ct_zf: [-44  -3  24  21  25  24 -22 -20 -11 -40  11  54 -37 -42  10 -20   5   3
  16  28  41  40 -12 -35   6  48 -34  33  -2]
bc_qg: [-49   1  11   0   8  33  16 -31   8 -40  28  33 -23 -17  16  11  14  -4
  -4  13  18  29 -49   4  -9   9  -7  12  26]
cz_fs: [  1 -20  33   3   7  30 -22   8 -86  43   3  14 -11 -44  -5 -22  21  19
  81  37  42 -37  14 -21  39 -24 -15  27 -24]
ct_zf: [ 10 -19  21 -24 -18  -6  45  34 -33 -25  -1 -18  18  42  10   0  26   6
  18 -26   1 -36  41 -38   6   2  16   0 -25]
cz_fs: [-16 -27  41   7  43  20 -12   3 -42   9  17  39 -39 -43  -5 -44   8   8
  52  41  41   7  -6  -2 -25   9  -2  53  -5]
bc_qg: [-17  27 -44  -6 -23   8   7  -1  23 -11  40 -46  34  53 -25   8   6 -26
 -35 -44  35  -8  17   8 -10   0   5  15 -48]
gb_dp: [ -2   2  58  -9 -23  30 -23   6   6 -34  17  -1  28  13  17  -6  12   9
   5  -5  59   9  24 -45  29  13 -46 -14  -4]
ct_zf: [ 22  33  62 -21  16   9  35  -8  37 -54   7  35  -8  22  -5 -14 -10  33
 -52 -28 -12  20 -19 -38 -35   9  -1  -1  45]
bc_qg: [-31  -6  -1 -44  14 -39  28  -8  39   9  -5 -19   3   0  -2  12 -14 -31
 -30   8   9  16 -19  50  -7  -8  46  29  29]
gb_dp: [-13  17 -16   7   6   4 -12 -19  12  -1  10  -6  -2 -17 -20  -6  -7  -4
 -20   4  15  11 -10   8   5   8  -3  21  -1]
cz_fs: [ -6 -18 -38 -10 -27 -20   6  15  48   5   7 -41  31  52  24  32  -2 -39
 -18 -22 -14   6   3  50 -24 -13  15 -40  -5]
jc_fb: [-64 -18 -38 -14  37 -41 -17  -2   6  41  -5   8 -22 -22  -4  -4 -19 -57
  17  30  45  28   2  49  -4  17  27  63 -31]
lh_rj: [ 57  16  -2  32 -11  30 -38  11 -23  41   5   4  10  12 -10 -10  -4  27
  24 -12 -17 -26   9  -9 -11 -34 -32 -39 -19]
gb_dp: [ 30 -12 -30  17 -18 -11 -39   6   1  55 -19 -34  19 -15   1  11 -10  -6
  15  16 -24 -15   6  39  18 -28  -5 -37   1]
gb_dp: [  4  37  35 -10  -9  40 -39  -9   4  23  34   3  26  12 -15  -8  -5   5
   1 -10  70   0   1 -13  16 -29 -39   4 -16]
jc_fb: [ 41  -1 -32 -10 -10 -38  17   8  -2  68 -50  -2   3   8  16  43 -18   4
   6  -2 -93 -29 -22  45   6 -60  34 -60  35]
bc_qg: [-28 -25  -3  22  28  12 -13  -5 -21   0  10  33 -37 -33   8 -18   6  -7
  36  32  12  18 -16  11 -22  19  -4  26  -6]
jc_fb: [ -3   6 -40  35 -21  23   0 -23 -10 -35  13 -31   1 -25 -20   1  19  13
 -19   0 -17  -8  -7 -10  20  22  -9   1  -4]
lh_rj: [ 21  26 -27  -6  17 -14  16  14 -76  81 -32  47 -23  11 -12  14  -8  12
  52 -15 -38 -50   5 -16  12 -52  20   4 -39]
cz_fs: [  5  23 -31  17 -20   8   9 -22   3 -34   3 -35  10 -14 -29   3   8  16
 -40 -13 -17  -9   0 -18  27  19  -1   5   1]
jc_fb: [-19   4  26 -17  13  -1  -3   5  24 -19  21   4   4  18  -4 -19  -6 -15
 -14  -7  51  22  12  -7 -19  19  -4  30 -12]
lh_rj: [ 27  61  37 -15  36   4  21   6  -8   6   0  74 -23  43 -23 -21 -23  29
 -16 -46  -1  -1   2 -56 -41 -11  -4  20 -17]
bc_qg: [  8   9 -27  33 -43  34 -43   0   5  -8  22 -32  35  20   4  11  12  -3
   1 -17  21  -5  20 -13  22   3 -47 -40 -35]
lh_rj: [ -7 -28  -8  31 -15  24 -19   0 -35  -5  -3   8  -9 -26  25   8  21   6
  44  24  -8  -5  -2 -10  23   7 -26 -25  -6]
gb_dp: [ 43 -55  43  20 -10  -3 -25  26  15 -20 -17 -19   8 -18  32 -20   6  17
  18  29 -24   9  18   4 -13  19 -19 -47  36]
jc_fb: [-16 -13  68   2  10  66  11  15 -59 -31  43  66 -23  21  28 -21  35  21
  67  -3  51  -7  -1 -58 -27  -3 -36   8 -26]
cz_fs: [  2  25  30 -26  15 -39  -6 -10  58 -10 -33  14   3  -8  -1   2 -35  -1
 -53   0  -1  38  -2  -7  14  20   0   2  41]
ct_zf: [ 53  30 -13   7 -10  18 -42 -34  25  90  -3 -25  18 -37 -21  21 -27  19
 -16  22 -42 -14 -62  78   8 -89  -1 -50  63]
cz_fs: [ 36  -2 -16   5 -35  -1 -13  -2 -26  53 -39 -14  19 -17  19  42   1  17
  26  11 -57 -35 -12  15  55 -54  -6 -69  27]
jc_fb: [  1  -6 -10  -8  -9 -40 -16 -10  20  18 -47 -20   9 -40   7  21 -17  -6
 -16  26 -24  10   0  18  54   5   6 -16  35]
lh_rj: [  2 -35  29  39  -9  30 -37  -5   9 -47   6   6  -8 -39  29 -15  14  15
  15  34   4  29  -5 -14   2  39 -45 -29  26]
gb_dp: [ 18 -19   3   9 -12 -10  -7  12  -2  -5 -19 -14   7  -7  11   1   3   6
   6   7 -20  -5  16  -7  13   9  -6 -23   6]
jc_fb: [ 26  42  24 -22   5 -22  13   7  72 -17 -14  36   9  64  14  14 -34   2
 -60 -50 -27  32  -5 -16 -42  -1  -6 -40  23]
lh_rj: [ 47 -16 -25  43 -29  11 -30  27 -59  27 -26  -7   8  -1  11   3  15  23
  53  -2 -39 -42  40 -34  31  -7 -30 -50 -39]
gb_dp: [ 34 -12  27  26   0   7 -78  11  53  12   7 -15  20  -7   7 -29 -23  -4
  -7  17  29  35  17  20 -23  13 -46 -31   8]
jc_fb: [-28  -3 -42  52  29   3 -47  -9 -42  14 -10  43 -44 -50 -10 -23  -5  -7
  40  30  15  18  11 -19  10  44 -27  37 -49]
ct_zf: [ 43 -16  17 -32 -36 -20  43  37   9 -16  -7 -60  46  58   6   9  15   7
 -17 -37 -26 -40  39  -8  -2 -17  27 -33   3]
bc_qg: [ 24  28  24  -9  -3  10  14   0 -29   3  -8  14   3   4 -15  -3   2  30
   1 -16  -5 -25   8 -41  21 -16  -5   2  -2]
lh_rj: [ 17   1 -19   6 -36   9 -14   6  33 -14  24 -66  45  31 -10   2   7  -9
 -30 -22  14  -8  21  14  -1  -1  -9 -22 -14]
lh_rj: [ 26  71  15  -2 -14  63  -5  -6  35 -11  76  -1  34  84 -33 -12  -3  12
 -45 -71  48  -5  -7 -19 -58 -35 -32  -8 -33]
gb_dp: [-37  24 -48 -11  -2 -30  28   1  -2 -14 -16  16  -5  33   0  26  -4 -25
 -17 -33  -5   3  18 -26  17  25  14  17 -42]
ct_zf: [  4  -9 -69   0 -40 -59 -18  16  70   1 -28 -78  50  36   9  33 -19 -45
 -52 -23 -25  12  39  38  20  23  10 -41 -15]
lh_rj: [ -1   0  13  -8  -1 -24  13   6  36 -43 -19   6   2  16  15   4  -8  -2
 -34 -14 -14  24  13 -23  -2  36  -2 -12  15]
gb_dp: [  0  47  59  -9  24  24  16  -7   4 -63  25  41 -12  15 -30 -41  -2  31
 -36 -30  49  17  14 -80 -16  40 -22  50 -12]
cz_fs: [ -1   6   0 -27 -69   1  57  18  23 -83   5 -49  57  83  28  45  32  -1
 -43 -65 -11 -21  36 -54  34  16  -4 -52 -11]
bc_qg: [ 23   6  40  -7   8  50  -1  -7 -29  24  48 -15   6 -10 -32 -32  14  25
  19   9  38 -29 -19  15 -23 -47   2  27   7]
cz_fs: [ -9 -22  12 -14  16 -15 -11  15  19  27   0  13  -4  13  21  -2 -12 -25
  18  11  14  17  -3  35 -31 -11   7  -2   2]
jc_fb: [-15   3  -9 -20   7 -16  14   1  23   8   4   0   2  22   3  10  -9 -20
 -14 -10   3   9  -8  24 -19  -8  19   6   1]
ct_zf: [-10  40 -65 -12  -8 -14  13 -18  -5  55  -5 -10   8  15 -23  37 -13 -17
 -15 -21 -22 -22 -21  33  18 -46  27   1 -16]
lh_rj: [-31 -10 -11  -5  -4 -10  15  -7   3 -14 -16  23 -12  -2  31  30   4 -13
   6   6 -18  15 -17   2  13   7   3 -16  13]
bc_qg: [  7   9  18  34   7  51 -30  -5 -68  10  15  39 -22 -32 -10 -25  16  32
  54  16  26 -18   4 -47  18  -2 -41  13 -30]
bc_qg: [ 37   9  26  20   4  37  -2   6 -44   1  13  20 -10  -3 -14 -25  12  39
  26  -5  -7 -26   3 -36 -13 -13 -18  -3  -9]
ct_zf: [-37   8 -57  14   7  -5 -19 -13 -24  39  -4  13 -15 -18  -6  15  -5 -26
  23  11  10   1  -7  19  21  -3   1  21 -37]
cz_fs: [  2  17 -27   8  -2  -9  -1 -12  26  -7  -1 -14   3   1 -14   5 -10  -3
 -35 -10 -17   9  -7  10  -4   9   5  -1   5]
cz_fs: [ 22  32   4 -46 -33 -53 -24  10  49  55 -56 -19  54  34  20  52 -38 -19
 -31 -22  -7   0  24   7  67 -38  -7 -59  16]
gb_dp: [ 19  59  10  -8  23 -10   3  15   2   3  -2  47  -5  54 -27 -20 -25   9
 -23 -54  17   1  34 -60 -25  11 -12  24 -50]
ct_zf: [ 35  -4 -26   7 -27 -24 -36   1  56  29 -19 -57  38   2   3  18 -21 -12
 -34   3 -31   6   2  51   9 -17  -3 -53  27]
bc_qg: [ 23  -6  63 -30  20   3   2  -6 -23  41 -11   7  -6 -45  -9 -15  -5  26
  22  37   8 -17 -22  16  16 -44  15  16  51]
ct_zf: [-29  36  10 -14   3   7  29 -27  29 -55  11  19  -6   7  -8   9  -2   5
 -51 -20  11  24 -21 -29   6  24  -1  19  18]
jc_fb: [ 16 -32  98 -32  -4  19   1  25 -42  11 -11  29   6  -7  40  -4  18  24
  64  25  29 -19  11 -32  28 -30 -19 -21  26]
[-63  -3 -47 -12   4 -15  26 -21  14  -3   3  10 -16   1  16  37   1 -39
  -8   4  -4  20 -35  38   0   2  27  14   2] : jc_fb
[-45  21  19 -17  18   7  48  -3 -27 -51   4  69 -32  24  13   5  12   3
   5 -25  17  11  -1 -66  -1  30  -1  33 -23] : lh_rj
[ 52   1 -25  19  -6 -14 -36   6  -1  83 -39  10   1  -8  15  25 -25   8
  23  11 -69 -14 -18  42   0 -56  -5 -69  23] : lh_rj
[-45  -8  -7  13  42  17  27 -12 -25 -28  25  54 -54 -14  -2 -20  11  -4
  19  10   9  19 -28  -5 -47  27  13  52 -13] : bc_qg
[-15   1  -7 -10 -18   3   1  -9  49 -23  23 -38  25  18   2  11   1 -19
 -38 -10  18  17 -10  28  -8   3   2  -8  13] : lh_rj
[-19  -7   6  16  63  21  42   1 -55 -18  30  68 -71 -10 -22 -48  13  15
  34   5  -2  -1 -21 -17 -79  20  27  75 -24] : bc_qg
[-36 -14 -16 -24  12 -13  -5  -6  22  29  26 -37  10  -7 -16  -6  -6 -40
  -5  18  49   9 -10  65 -14 -13  30  45  -5] : bc_qg
[ 38   3 -23  19 -27  -8  -4  21  18 -15  -9 -25  24  42   5   7  -1   5
 -20 -34 -37 -10  30 -16 -11  10 -12 -46 -18] : bc_qg
[  5   4 -35 -13  -2 -32  10  -2  27  26 -12 -32  12   8 -11  15 -15 -18
 -27  -6 -26  -4  -6  44  -5 -16  32  -3  10] : jc_fb
[ 16   6 -21   4 -19 -15  12  21 -21  -2 -24  -1  10  32   7  15   5   4
   7 -29 -27 -23  35 -37  19   6  -3 -23 -33] : lh_rj
[ -5  -5 -39  -3  23 -60  33  23   8 -10 -36  17 -22  28   0  -1 -16 -19
 -16 -23 -44   8  29 -11 -28  39  35  18 -27] : bc_qg
[ 19   5 -33  14  34 -39 -33  17  -4  69 -28  22 -20  -4 -16 -17 -35 -16
  17   6 -16   4  18  24 -25  -4  10  14 -32] : jc_fb
[  9 -24   1   7  26  -8   5  10  19  -6  17 -11 -14   0 -11 -32  -4  -6
  -7   8  -4  11  -3  33 -62  13  22  24   5] : ct_zf
[ 10  -1 -43  14 -10   6 -23 -24 -13  59  -1 -41   7 -47 -22  12  -2  -1
   8  30 -19 -22 -30  60  26 -44  14  -5  18] : gb_dp
[ -4 -15  10  -2   4  -4   4  -1  12 -12  -1  -1  -4  -8   9  -2   1  -2
  -2  11  -5  10  -8  11  -9   7   5  -2  19] : cz_fs
[  8 -11 -28 -16   0 -35  66  24 -48  10 -38  17 -17  28  13  26  11   4
  24 -22 -71 -40  10 -16   0 -15  46 -10 -13] : gb_dp
[-57  15 -29 -24  10  -7  31 -17  22 -18  30  -7  -3  20 -15   9   1 -35
 -30 -16  36  16 -16  22 -15   9  29  49 -18] : bc_qg
[-15  15 -67  -7 -15 -36  28   3 -28  23 -34  -6   2  18  -3  39   0 -16
   2 -23 -38 -28  15  -7  39  -7  27  -3 -35] : gb_dp
[ -4 -32 -27   6  14 -32 -20   6 -55  83 -57  30 -29 -52  24  23  -9 -10
  71  49 -41 -17  -9  31  40 -30  14 -14   4] : jc_fb
[ -3  -5  -8  10   0  -4  -9  -4 -15  10 -20  15 -11 -23  10  10  -1   3
  17  15 -16   1  -5  -4  22   1  -6 -10   6] : jc_fb
[-26  26  -8 -16  -6  17  -1 -14  -9  12  30 -18  16   6 -26   1   5 -12
  -6  -9  54 -10   0   2  20 -15   1  36 -27] : bc_qg
[ 35  37 -11  35  -3  38  15 -15 -65  -1  -9  47 -28 -12 -15   4  13  55
  18 -16 -56 -35 -17 -57  13 -17 -18 -20  -6] : cz_fs
[-17 -10 -12  23  31  27   9   7 -22 -11  42  31 -34  16  -8 -31  11  -6
  25  -5  16   5  -8   4 -72  13   4  37 -38] : cz_fs
[  8  31  -9  -4   6  -6   3   7  11  12  -3  31  -1  42   0   8 -16  -3
 -12 -34  -8   4   4 -15 -21  -8  -5 -11 -21] : cz_fs
[-17   7   7 -47 -28  -1  61 -11  50 -36  20 -31  29  49  17  42  10 -13
 -50 -32 -13   1 -34  29 -12 -28  33 -25  43] : jc_fb
[  8  44  -2 -41 -28 -22  58   9   8 -24 -18  -2  28  69   0  37   0   6
 -43 -65 -24 -24  20 -48  25 -11  17 -20 -10] : ct_zf
[  4 -36  -5  -3 -24 -19 -10  31   5  13 -22  -9  19  28  46  25   4 -21
  30   0 -15  -2  24  10   8  -5  -8 -52  -9] : gb_dp

bs_zl: [ -7   2 -50  69   0   2 -57   4 -10 -12 -52  -9  12   5  22 -21 -41 -34
 -12   6   5 -72  14  10  28  32 -19  18  52]
fm_hg: [ 21  17  40  15  11  31 -54   9 -63 -48  -9  -5  42 -22  28  -3 -14  20
 -18 -25 -21  12  10  -8   4  -2  13 -26  16]
fm_hg: [-50   4  22  21 -16   2 -17 -41  10  -1  -1 -26   6  27 -27  32  18  24
 -14  39  15 -28   7  -5   9  -2   7 -27  24]
gj_hf: [ -6  12   7  25  12  -7 -26 -24 -21 -25 -34 -28 -16  19  -2  -2  -9   2
  10  26 -23 -20  22  10  17  15  30 -21  39]
jf_nf: [ 42  12 -12  29 -19   4 -31   1 -33 -14 -10   5 -44 -73  41 -48 -24  -7
  20 -14 -34  27  -8  -1 -22  15  19   7  18]
dh_lm: [ -47   19   51    2   25   42    3    0   11  -16   12   24   17   -2
   -6   20  -43   32  -30  -50 -105   55   35   24  -17   11   60   24
  -10]
gj_hf: [ 34   1  10 -27  -7 -56  19 -10  -8   6 -19 -12  34   5 -14  11  48  17
 -21  35  53  16 -15 -15 -14 -13 -28  -8 -17]
fm_hg: [  -4   14   56  -25    1   22   -9  -28  -43  -28  -14  -47    9   51
   11    3   71   16   19   59   55  -25  -28  -22   42  -31   14 -105
  -29]
dh_lm: [ 56  24 -35   5 -24   0   2   3 -22  12  12   9 -46 -69  23 -37 -15  -1
  22 -32 -18  30 -28  15 -27  -5  13  25   6]
bs_zl: [ 19   0 -12   3  -7  -1  -9   8 -12   2  -1  -8  -6 -13   5 -11  -1   1
   7  10  14  -4  -3   6   1  -4  -2   1   7]
dh_lm: [-28 -34  22 -19   1 -44  28 -27  33   2  10   7 -31  20 -28  22  26 -12
  17  24   1  12  14 -40 -16  16 -12 -19   3]
bs_zl: [-17 -17  30 -37  13  49  13  36  14  11  68 -10  18  10 -27  27 -14  42
   8   3   1  25  27  33   9 -39  24  10 -20]
gj_hf: [-24 -21  27  -3 -15  34 -20  18 -17  -3   9 -12 -42  -4 -11 -11  -2  20
  25  49 -18  12  32  12   3   7  43 -35  13]
gj_hf: [ 47  30 -28  18  55 -57  24 -52  30 -25 -18 -17  20  16  36  -3 -13 -45
  14 -53  -1 -20 -29 -14  20 -10 -29  39  -6]
bs_zl: [ 10   3 -23 -48  -2 -19  56  30  19  40  19  39  27   3 -41  28   5  15
 -34 -41  -5  37  -4  19 -34  -7 -14  49 -24]
gj_hf: [-51 -33  23  27 -35  63 -69  34 -34 -12 -11   2  20   9  17 -10  14  -4
 -14  47  47 -55   7 -29  27  15 -23 -68   7]
bs_zl: [-46 -22  31 -40  30  17  53  -1  59  12  31   9  13  57   0  18  25 -19
  12  -2  16  -1 -13 -18  24 -20 -12 -15 -71]
bs_zl: [ 47  39   4  26 -11 -13 -24 -34 -34 -21 -24 -18  -6 -47  42 -31   7   7
   2  -5  -3  14 -33  -6  -9  -6  10  -9   3]
dh_lm: [-52  28  25  22 -11  81 -41  25 -39 -11 -25  25  35   8   8   3 -22  23
 -50 -31 -55  -5   9  23   6  18  38 -20  -2]
fm_hg: [  3  -5  29  18  23 -34 -16 -34   3 -31 -31 -38   6  21  16  -6  12  -5
  12  49  12 -11  13 -17  20   3   3 -24   5]
fm_hg: [-59  -4  56  48  12  -8 -16 -76  57 -26  14 -28 -10   0  20  13  -9   4
   9  22 -26   2   9 -31   6   1  14  -7   0]
fm_hg: [-37  16  52  -2  38  42  -9 -30 -13 -40  -1 -34   1  61   5  17   7   7
  22   8 -25 -21  11   3  47 -13  45 -59  -5]
jf_nf: [ -2 -22 -52  -7  10 -40  18  16   9  12 -43  22   3  51 -16   2  12 -55
  -4   1  31 -54   0 -18  14  32 -48   0  12]
jf_nf: [-54  -7  50  -7 -10  69  -4  17  23  12  24  -6  28  11  17  -3  13  28
 -15  33  16   7  -8   9  19 -26  17 -25 -64]
fm_hg: [  6  -4  10  32  53  -9 -20  -2  22 -33 -30 -25  40  20  42 -18 -34 -23
   0   8  -9 -18  21   6  36   2  -2  23 -12]
jf_nf: [ -3  -1  11 -12   3  12  -5  15 -24  -7 -37  -8  14  35  11 -14  30  -8
  -3  36  27 -21  -7  -4  25   3   1 -45 -23]
fm_hg: [ -6 -14  42  16  -3 -23 -13 -48  12 -26  22 -17 -38 -30  13  -2   5   3
  31  18 -15  25   7 -39 -15   3   8 -21  14]
jf_nf: [-32 -35  10  -4   2  39 -25  31 -26 -15 -31  -9 -32  52  14 -27  21 -35
  36  60  25 -53  13 -16  48  21   6 -79  -4]
gj_hf: [-20  -7   1   0  24 -14  10 -26  31  -1  12 -42  15  56 -27  33   8   5
  13  34  37 -41  13  10  36 -23  -6  -4  11]
jf_nf: [-34   3   0  67 -17  17 -66 -11 -22 -21 -54 -11 -13  -9  21 -24 -25  -7
 -12  35 -26 -36  23   1  11  41  19 -18  45]
bs_zl: [ 46   8 -59  -2 -24 -70  14   8 -28  18 -59  38 -15 -22 -15 -15  12 -26
 -24 -17  -4   7 -12 -11 -43  44 -29  24  30]
fm_hg: [-53  14 -30 -24  23  32  60   8  49  37  -2  15 -14  75 -27  16  -7 -18
   1 -21 -30 -26  -4  43  28  -2  27  17 -35]
gj_hf: [ 23   9  11   5 -10 -57 -22  -8 -42 -12 -77 -23  37  14 -15   0  34  24
 -40  69  27   0  15   0  -9  19  -1 -22  22]
gj_hf: [-35  -8  29  32 -12 -22 -38 -21  -3 -12 -49 -29  36  25  -9  11  20  20
 -34  76  28 -26  22 -10  10  16  -4 -27  19]
jf_nf: [ 19  20   3  26  -4 -30 -13 -33   6  -6   3 -18   8 -37  -1   7 -16  27
 -13  -2 -14  22   5   9 -21  -6   8  34  25]
bs_zl: [  7 -19   2  -4  17 -45   6  -8  -2 -14 -50 -10 -14  35   5 -16  23 -31
  16  46  12 -15  11 -21  13  25  -7 -29   0]
bs_zl: [ 13 -10  -3  -1 -18 -16 -17   2 -27  -1   4 -17 -36 -16 -34   6  -3  25
  16  35  -6  10  32  14 -15   8  23  -7  53]
dh_lm: [ 65  27 -18 -24   3 -16  22 -15 -29  -4  12 -14 -46 -24   8 -18  11   0
  42 -21  -5  23 -27  10  -7 -20  20  -6   3]
bs_zl: [ 14  10  18  -1 -14 -18  -1 -30 -11  -5   3 -18 -20 -19  -1  -1  21  19
  11  21   4  19 -10  -8 -13  -8  13 -19   6]
jf_nf: [ 22 -20 -19   8   7 -10 -12  26  -8  -6 -24   3 -17  -9  21 -33 -13 -29
  18  17   1  -7  12  -3   7  20  -6   3   5]
jf_nf: [-45 -20 -32  59  -7  -5 -38   5  18   1 -60   7  -1  19  12 -19 -26 -39
 -18  32  -4 -58  23  -4  17  50 -17   9  30]
dh_lm: [ -8  23 -16  -3  -2   8  13  -6   2  14   0  -2   6  16 -20  16  -2  13
 -13 -15  -8  -8  -6  26   2  -8  12  13   5]
jf_nf: [-46 -55  36 -33  24  64  -7  67   1  -7  20   3  11  54  -4   0  -1  -9
  20  38  14 -19  40   1  42  -2   8 -44 -31]
bs_zl: [  2 -35   8 -17  22   4   0  30   5  -6  -4 -23   1  35   6 -14   8 -14
  28  54  37 -20  20   2  35  -7  -4 -23 -18]
gj_hf: [ 30  -9  20 -48  20  -3  29  17  -9  -3  17 -14  -9  15  -3  -4  22   8
  29  18  14  26   1   6   9 -24  14 -20 -30]
dh_lm: [ -7  35   7  14  10  -5   8 -41  21   3   4 -41   8  12 -13  18  -8  36
  -6  16 -11   3   2  39   9 -26  35  21   6]
fm_hg: [-23 -62 -31 -23 -10 -61  43  26  56  45 -24   9 -43  32 -43  -7  18 -25
  15  86  29  -4  36  -1 -11  33 -18  17  -4]
gj_hf: [ 35  18  -5 -47   1  10  28  20 -37   5  15  18  -9  -2 -15   6  15  10
   6 -40 -12  29 -16  10 -13 -13  14 -11 -10]
fm_hg: [  3 -15  15   3  36  19 -11  12  11 -21   3 -29  21  28  31 -14  -7 -16
  24  22  27 -26   6   0  46 -19  -6 -14 -25]
jf_nf: [-40 -77  19  31  24  -1 -50  39  26 -19 -28 -44  12  46   6 -18 -18 -19
  22 122  46 -54  74  -2  53  21 -11 -21  17]
dh_lm: [-19   2  14  17 -24   1 -13 -15  11   9  17  -6  -7 -32 -16  11 -10  35
 -13  16 -16  23  14  10 -24  -1  17  16  18]
bs_zl: [-62 -23  25  -1  -6  74  -3   8  25   0  54  29 -18   7  20   3  -3 -24
  20 -37  -6 -17 -16 -34  16  -4 -11 -33 -32]
dh_lm: [ 53  -9 -23 -21  -5  -4   5  34 -26   3  19  19 -15 -39  10 -19  -6 -11
  18 -29   8  21  -9  -4 -16  -4 -16  13   1]
dh_lm: [-29  17 -23 -20 -23 -25  42 -27   8  33 -41   5 -22  56 -36  14  55  -9
 -12  29  22 -29 -29  -1   2  12  -1 -33 -11]
fm_hg: [-60 -42 -23 -29 -40   8  34  36  45  65   7  16 -10  42 -50  15  36   2
 -13  67  59 -27   4   9   1   4 -24  -7 -26]
gj_hf: [ -7  24  57 -48   1  64  -1  31 -74 -23  -8  26  20  18   1   6  29  27
 -20 -32 -38  36  -8  -1  -1  -2  42 -70 -33]
gj_hf: [ 23  14   6   6 -15  -8 -13 -10 -35 -14 -17  12 -20 -33  18 -18   8  -3
   1 -15 -19  20 -14 -18 -20  15   6 -18   9]
dh_lm: [ 60  40 -32  -8 -37 -26  19 -40 -38  12 -18 -16 -85 -37  15 -41  41  -6
  45  12  10  11 -56   0 -16  -7  22 -33   5]
jf_nf: [-39 -13  19  41   3  24 -34  13  31  -2   8  -2  31 -22   7   2 -50  23
 -29  11 -31  10  40  21  -4   8  14  43   8]
dh_lm: [ 10 -15  12 -22  11  30  -6  56 -23  -8  22  38  26 -22   1   2 -28   6
 -15 -48 -34  36  23   4 -17   6   2  18  -6]
[ 25 -31  -4  -2   9  10  -9  49   3  -2   9  12  -7 -34  29 -36 -28 -14
  17   6  -6  23  19   5  -3   6  -3  23 -16] : jf_nf
[ -6 -16 -39 -18 -15  -7  27  45  14  38  -5  48 -14 -11 -28  -3 -19  -9
 -19 -21 -28  21  16  19 -32  28  -3  45   1] : fm_hg
[-26 -14  -8   2 -16  17 -16  32  -7  13  16  24  19  -7 -38  28 -24  21
 -31 -17 -17   2  33  14 -19  14  -3  24  34] : bs_zl
[ -7  -4 -28  49 -48 -47 -25 -22  12  22 -27   3 -31 -54 -18  -9 -16  14
 -22  36 -14  10  18   4 -45  36  -1  39  53] : gj_hf
[  9 -18  -6 -13 -30  31 -17  34 -35   2  34  36 -21 -40   2  -6   1  -7
   9 -36   4   8  -9 -26 -21   7 -20 -19  11] : jf_nf
[ 49   4 -55  -4 -30 -23  10  18  -7  32 -11   4 -16 -32   9 -30  13 -12
   5  11  47  -7 -33   9 -11  -5 -28  20  -6] : dh_lm
[ 24  16   1   6  -4 -11   5 -33   6  -4  53  -4 -38 -54 -10  13 -27  22
  23 -45 -42  42   2   6 -32 -15  22  34  33] : jf_nf
[-76 -22  69 -42 -23  69  15  20  19  21  61  12   9  17 -33  35  27  50
 -13  23   0  33  10   0  -6 -25  26 -40 -46] : gj_hf
[ -5   9 -18   5   8  36 -28  34 -46 -12 -32   3  17  33  -7   0 -15  -6
 -12  -9  -9 -39  17  24  26  14  13 -19  26] : gj_hf
[  9 -15   4 -19  -4 -18  -9  51 -56 -15 -50  77  16 -17 -12  -2  -9 -17
 -46 -52 -64  42  30 -28 -50  66  -8  -1  20] : bs_zl
[ 29   9  -1 -26  20 -17  24 -17  -6  -8  16 -20 -14  19  -9  10  15  -2
  30  -6  11   0  -9   1  12 -22   5 -12   1] : gj_hf
[-21   7  44 -52  51  17  46   0  26  -5  21 -18  60  78 -18  41  23  19
 -10  -4  13   4   1  14  35 -41  10 -13 -58] : gj_hf
[ 22  -2  25  -8 -46  30 -31  19 -41   3  44  -1   1 -67   0  -2  12  48
  -5   8  24  36  -9  -5 -29 -24   2 -17   5] : bs_zl
[  0 -16  34 -26  22   5  -2  32 -32 -26 -16  28   4   8  -3  -1  -7  -3
  -5 -17 -51  37  34 -11 -12  27  22 -19  -1] : bs_zl
[ 15  -9 -57   5  -8 -54  19 -14  12  20 -33  -8 -49  20 -21 -10  11 -34
  25  32  22 -36  -1   1   3  22 -15   6  33] : bs_zl
[ 28 -10   3  41  10 -85 -26 -21   5 -23 -67 -11  23 -25  17 -19 -12  -9
 -26  41  -8  16  29 -18 -22  38 -17  31  28] : fm_hg
[ -7 -10  11  16  15 -13  -2   7  32  -2 -24   8  43  -3  32 -16  -8 -14
 -27   8   5   6   0 -10   2   8 -22  26 -38] : gj_hf
[-56 -34 -21  13  10  52 -11  72  22  14 -10  61  25  15   4  -7 -52 -34
 -32 -40 -42 -18  34   9   5  42 -13  35 -10] : jf_nf
[ 20  11  10  10 -20 -20  -9 -52 -17 -13  12 -32 -62 -26   3  -8  23   7
  44  25   7   4 -17 -19  -7  -8  17 -38  29] : dh_lm
[ 39  -3  -8   3   8 -15 -19  25 -35 -17 -29   4   8 -18  13 -21 -13  -7
  -3  -1 -10  10  15   3  -5  16   0   6  16] : jf_nf
[ 34  28  54 -37  46  -8  32 -18 -16 -37 -13   2  17  10  38 -12  21  -2
   8 -34 -39  55 -21 -15   2 -14  27 -24 -59] : gj_hf
[-46  11   3  27  -7  20  -2 -11  34  14 -16   3  19  11  10  -1  -6   2
 -28   9  -8 -14  -7  11   7   5   5  13 -23] : jf_nf
[-21 -15 -25  27 -37  12 -24 -23   8  11  41  -6 -42 -20 -11  10   0 -10
  27   1  34 -43 -13 -23   1  -3 -27 -14  43] : gj_hf
